Here is a tiny trained network, its code and every weight. The questions are about switching its units off for an input and a target symbol, where a switched-off unit gives its printed mean instead of its output.

import numpy as np


def w(rows, s, z=0):
    codes = np.array(rows[::2]) - 128.0
    scale = np.full(codes.shape[1], s)
    scale[-1] = z or s
    return codes * scale


def softmax(a):
    e = np.exp(a - a.max(-1, keepdims=True))
    return e / e.sum(-1, keepdims=True)


def log_softmax(a):
    a = a - a.max(-1, keepdims=True)
    return a - np.log(np.exp(a).sum(-1, keepdims=True))


def net(x, mask):
    ids = ['ΔΛΠΣΩαβγεζηθμτφψ'.index(c) for c in x.split()]
    T = len(ids)
    res = E[ids] + P[:T]
    u = 0
    for l in range(3):
        r = res
        for j in range(2):
            rows = slice(2 * j, 2 * j + 2)
            q, k, v = (r @ M[l][rows].T for M in (Q, K, V))
            z = softmax(np.where(np.tri(T) > 0, q @ k.T / 2**0.5, -1e9)) @ v
            o = O[l][rows]
            res = res + np.where(mask[u + j], z, o[:, -1]) @ o[:, :-1]
        u += 2
    return log_softmax(res[-1] @ U[:, :-1].T + U[:, -1])


Q, K, V, O = {}, {}, {}, {}
E = w([
[130,7,168,132,124,59],'Δ',
[113,100,102,122,162,156],'Λ',
[219,157,93,139,193,226],'Π',
[151,72,228,131,77,28],'Σ',
[122,28,200,126,222,17],'Ω',
[88,95,177,124,213,34],'α',
[107,100,163,116,172,101],'β',
[107,113,127,88,218,156],'γ',
[105,105,100,114,144,164],'ε',
[184,188,111,20,114,89],'ζ',
[188,134,193,158,165,132],'η',
[75,146,141,84,118,171],'θ',
[87,117,111,115,133,181],'μ',
[76,178,109,140,167,218],'τ',
[94,115,158,89,183,124],'φ',
[199,52,112,126,161,68],'ψ',
],0.017)
P = w([
[217,226,120,247,87,152],'0',
[143,153,86,182,156,115],'1',
[120,166,82,170,161,93],'2',
[158,130,123,128,139,142],'3',
[143,127,124,118,129,138],'4',
[153,108,142,105,123,154],'5',
[155,101,140,94,129,158],'6',
[144,80,140,91,128,156],'7',
[148,72,158,84,118,154],'8',
[131,46,149,68,122,171],'9',
[149,74,163,80,114,110],'10',
[181,44,199,57,106,164],'11',
],0.012)
Q[0] = w([
[148,169,15,3,69,103],'0.h0',
[246,93,245,90,58,221],'0.h0',
[175,114,251,80,174,197],'0.h1',
[157,64,159,106,54,156],'0.h1',
],0.007)
K[0] = w([
[94,82,150,165,153,194],'0.h0',
[73,115,122,1,128,135],'0.h0',
[126,74,82,53,102,131],'0.h1',
[141,58,163,80,180,155],'0.h1',
],0.011)
V[0] = w([
[189,127,100,184,130,141],'0.h0',
[82,127,167,164,112,182],'0.h0',
[162,127,204,16,155,138],'0.h1',
[83,168,254,144,135,139],'0.h1',
],0.008)
O[0] = w([
[247,160,152,103,74,187,127],'0.h0',
[100,147,106,65,82,141,89],'0.h0',
[126,68,18,52,147,133,254],'0.h1',
[76,254,227,15,177,148,92],'0.h1',
],0.0068,0.0066)
Q[1] = w([
[150,148,173,105,192,198],'1.h0',
[148,44,198,76,92,190],'1.h0',
[1,209,92,193,96,57],'1.h1',
[182,204,80,226,235,101],'1.h1',
],0.008)
K[1] = w([
[164,130,123,126,178,194],'1.h0',
[118,54,89,89,162,146],'1.h0',
[184,169,124,158,101,59],'1.h1',
[125,93,117,244,115,149],'1.h1',
],0.011)
V[1] = w([
[74,79,111,190,136,255],'1.h0',
[89,156,145,139,99,66],'1.h0',
[107,113,172,123,141,147],'1.h1',
[89,147,107,105,99,162],'1.h1',
],0.0087)
O[1] = w([
[133,181,116,149,85,11,53],'1.h0',
[157,129,232,94,107,154,2],'1.h0',
[121,205,132,183,195,59,85],'1.h1',
[86,142,175,144,134,85,135],'1.h1',
],0.011,0.005)
Q[2] = w([
[148,147,159,173,107,163],'2.h0',
[22,111,108,198,139,161],'2.h0',
[83,65,65,95,154,82],'2.h1',
[123,134,131,116,249,163],'2.h1',
],0.012)
K[2] = w([
[207,147,197,145,126,141],'2.h0',
[254,131,134,43,148,104],'2.h0',
[124,48,113,27,107,32],'2.h1',
[211,72,167,45,122,82],'2.h1',
],0.0075)
V[2] = w([
[206,107,115,175,255,56],'2.h0',
[184,175,113,65,133,138],'2.h0',
[74,145,83,126,235,109],'2.h1',
[137,55,176,133,151,95],'2.h1',
],0.0097)
O[2] = w([
[255,133,162,88,51,176,152],'2.h0',
[250,96,187,125,213,61,254],'2.h0',
[222,229,58,120,173,203,130],'2.h1',
[54,133,226,195,110,195,112],'2.h1',
],0.0095,0.0059)
U = w([
[99,81,163,193,74,173,117],'Δ',
[172,133,96,196,41,84,118],'Λ',
[215,173,51,207,100,137,111],'Π',
[122,104,201,119,72,82,104],'Σ',
[157,145,174,158,188,251,53],'Ω',
[168,162,176,138,153,213,34],'α',
[171,88,110,184,70,148,34],'β',
[181,157,130,108,180,136,163],'γ',
[130,128,119,205,26,123,124],'ε',
[169,83,119,34,184,101,135],'ζ',
[212,125,161,206,157,70,250],'η',
[118,197,132,160,90,37,134],'θ',
[145,137,80,188,45,69,131],'μ',
[107,197,95,174,227,81,143],'τ',
[114,120,94,22,152,199,88],'φ',
[166,1,72,141,162,174,96],'ψ',
],0.0059,0.012)

Each question gives the input, a string of symbols that net reads in full, and the target symbol t.
The units are the heads (2 rows each of Q, K, V and O). Each row of codes is followed by its name. A weight is (code - 128) times the scale printed after its matrix; where a second scale follows, it is the last column's (O and U).
mask holds one flag per head, layer by layer. A switched-off head (its flag False) gives its mean, the last column of its rows in O, instead of its output. The means were averaged over made-up inputs and are rounded, as every weight is.
A unit's drop is (log p(t) with every unit on - log p(t) with that unit switched off) / (log p(t) with every unit on - log p(t) with every unit switched off).
The circuit of an input: a set's keep is (log p(t) with only the set's units on - log p(t) with every unit switched off) / (log p(t) with every unit on - log p(t) with every unit switched off). Starting from all 6 units, units are removed one at a time, each time the one whose removal leaves the highest keep (on an exact tie, the one counted first), for as long as the keep stays at least 0.8.
units of the circuit, in order: the units of the circuit, biggest drop first
most important unit: the unit with the biggest drop
heads that matter: for each layer, one digit per head in row order, 1 if its drop is at least 0.15 and else 0, layers parted by /
drop of u: that unit's drop, to one decimal
input θ φ θ, target τ: heads that matter -> 11 / 00 / 10
input ε ζ γ ζ Λ φ Ω α, target Ω: heads that matter -> 00 / 00 / 01
input γ ζ Π, target Π: units of the circuit, in order -> 1.h0, 2.h1
input φ ζ ζ β θ μ, target η: units of the circuit, in order -> 2.h0, 1.h0, 1.h1
input θ Λ ζ ζ ζ ζ η, target ψ: units of the circuit, in order -> 0.h1, 1.h0
input Σ θ θ ζ θ Π ζ ζ ε γ Λ Π, target Π: units of the circuit, in order -> 1.h0, 0.h1, 2.h1
input ε Π β ζ Π τ, target η: units of the circuit, in order -> 2.h0, 1.h0
input ε γ μ ζ Λ ε Π φ φ ε, target Π: units of the circuit, in order -> 1.h0, 2.h1, 2.h0
input γ φ β ζ Ω, target Ω: most important unit -> 2.h1
input α ζ ζ ζ ζ, target ψ: units of the circuit, in order -> 1.h0, 0.h1, 1.h1
input ζ ζ ψ, target ψ: heads that matter -> 00 / 11 / 00
input ζ ζ ζ, target ψ: units of the circuit, in order -> 1.h0, 1.h1, 0.h1
input ψ Σ θ Δ, target Δ: units of the circuit, in order -> 2.h1, 2.h0
input φ φ φ ζ ζ Ω ζ ζ ζ ζ φ ζ, target φ: most important unit -> 2.h0
input θ ζ ζ θ ζ ζ ζ φ ζ, target φ: heads that matter -> 11 / 10 / 10
input γ ζ γ ζ Λ ζ θ ε, target η: heads that matter -> 00 / 11 / 10
input ζ ζ α, target ψ: heads that matter -> 00 / 11 / 00
input ζ ζ θ, target ψ: drop of 1.h0 -> 0.5
input θ θ η ε θ θ θ, target τ: drop of 2.h0 -> 0.3
input Σ γ ζ Ω θ φ, target Ω: drop of 0.h1 -> 0.2
